[[407 475 802 216 628 557 313]
 [574 744 723 334 608 673 335]] -> 475

[ 778  895  379 -679] -> 895

[[5 0 5 2]
 [3 7 3 6]] -> 0

[[38  1 82 30]
 [12 26 52  3]
 [75 20  6 21]] -> 1

[[  3   0  -2  10  18]
 [ 20  11  25 -28  11]] -> 0

[[4 4 4 3 3 5 7]
 [4 6 4 5 6 2 4]
 [2 4 6 3 3 4 3]] -> 4

[  0   1 -34  25 -15   0] -> 1
---
0.10,-0.05,-0.05,0.19,-0.07
-0.18,0.00,-0.11,-0.06,-0.05
-0.01,0.04,-0.15,0.01,-0.11
Out: -0.15

187.9,-78.1,-141.8,-143.0,146.0,-19.7
187.0,-136.1,-130.2,-86.7,141.7,24.2
138.5,-231.0,-88.5,-3.0,68.8,116.6
Out: -88.5

-0.2,-1.8,1.0,1.0,-1.5,1.8
-1.9,0.0,1.6,-1.0,-0.6,-0.2
-1.2,1.9,1.5,-1.3,1.9,-1.0
Out: 1.5

-0.09,-0.17,0.02,-0.09,-0.13,-0.18
0.16,-0.07,0.10,-0.10,-0.16,-0.03
-0.03,-0.02,-0.12,-0.05,0.05,-0.02
Out: -0.12

-0.8,0.4,-0.3,-0.1,0.4
-0.7,-0.3,-1.5,1.6,-0.2
1.5,1.6,-0.2,-0.4,-2.0
Out: -0.2

-0.064,-0.089,-0.139,-0.128,0.186,-0.060
-0.060,-0.093,-0.138,-0.119,0.183,-0.073
-0.042,-0.083,-0.182,-0.089,0.210,-0.143
Out: -0.182

-3.2,2.2,-13.8,10.7,-5.6,19.9
5.9,-14.2,6.7,3.0,-0.5,-13.9
-2.5,-22.6,5.3,18.1,13.3,-14.4
Out: 5.3

-0.05,0.20,-0.04,0.05,-0.06,0.08,0.11
0.06,0.05,-0.02,0.01,-0.10,0.00,-0.19
-0.08,0.11,0.00,-0.09,-0.08,0.08,0.05
Out: 0.00

-0.78,-0.91,-1.08,-0.64,-0.86,-0.71
0.77,-1.88,-2.20,-1.06,-0.61,-1.66
-1.48,0.43,-2.08,1.09,1.32,-1.51
Out: -2.08
---
array([[ 7.25,  0.39, -2.24, -3.43],
       [ 6.76,  0.50, -2.58, -3.04],
       [ 0.34, -0.01, -0.14, -0.91]]) | -0.01

array([[-6.22, -1.86,  3.57, -1.03, -5.27, -4.95],
       [ 1.62, -3.21, -0.70,  2.04,  0.53,  0.41],
       [ 4.61, -0.44, -3.60, -2.74, -3.19, -3.80]]) | -2.74

array([[ 0.54, -5.79,  5.08, -1.74,  6.94],
       [-6.37,  6.88, -5.07, -6.25, -4.25],
       [-2.56, -3.64,  4.21,  0.98,  4.31]]) | 4.21

array([[ 4.80, -3.64,  0.00, -5.62],
       [-3.70, -1.12, -2.28, -7.63],
       [-0.87, -1.94, -5.05, -6.98]]) | -1.94

array([[ 0.44,  0.63, -0.38, -1.89],
       [ 3.97,  0.03,  6.31,  1.36],
       [ 1.23,  2.20,  3.43, -0.06]]) | 2.20

array([[ 2.59,  3.22,  2.71, -6.69, -3.00,  4.01],
       [-1.77,  0.09,  5.24,  1.19, -2.54,  1.76],
       [ 1.08, -1.42, -3.15,  0.97,  1.00, -4.65]]) | 0.97

array([[ 0.42,  5.57, -0.33,  2.75, -0.75],
       [ 0.58,  2.91, -0.77,  1.48, -0.84],
       [ 0.78,  1.06, -1.31,  0.69, -0.95]]) | -1.31

array([[ 1.61, -0.48, -2.06, -2.43, -0.03, -4.62, -2.11],
       [-2.67, -0.80, -2.82,  6.21,  2.61, -2.18,  5.73],
       [-1.58, -1.46, -1.97,  2.48,  1.12, -1.93,  1.00]]) | 1.12

array([[-2.38, -2.13,  2.48, -1.00,  1.27],
       [-3.58, -0.89,  1.23, -4.97,  6.33],
       [-6.71, -1.42, -3.89, -5.48,  1.34]]) | -3.89
---
+1.09,-4.15,-5.94,+3.89
-1.48,+0.87,+3.15,-3.16
yields +1.09, -3.16

+0.20,-2.48,+4.56,-5.78,+0.14,+2.60,+5.87 yields +0.20, +5.87

-5.57,-3.08,-2.26,+2.15,+2.76,+0.51,+2.37 yields -5.57, +2.37

+0.94,+0.19,-4.73,+7.32,+1.38,+2.00
-6.70,+6.03,+0.72,+0.57,-1.05,-1.70
+5.37,+0.84,-4.24,+3.62,+0.91,+4.80
yields +0.94, +4.80

-1.73,-6.85,-3.90,-0.51 yields -1.73, -0.51

-0.59,+3.17,-3.92,-5.09,+0.21
-3.13,-0.59,-0.02,+3.15,+6.28
yields -0.59, +6.28

-5.65,-5.40,+2.60,-0.62,-1.64,-2.70,+6.76 yields -5.65, +6.76

+3.00,+1.91,+5.96,+0.90,-0.10,-0.89 yields +3.00, -0.89

-0.49,-0.81,+0.22,+4.08,-5.62,+1.69,-1.07 yields -0.49, -1.07
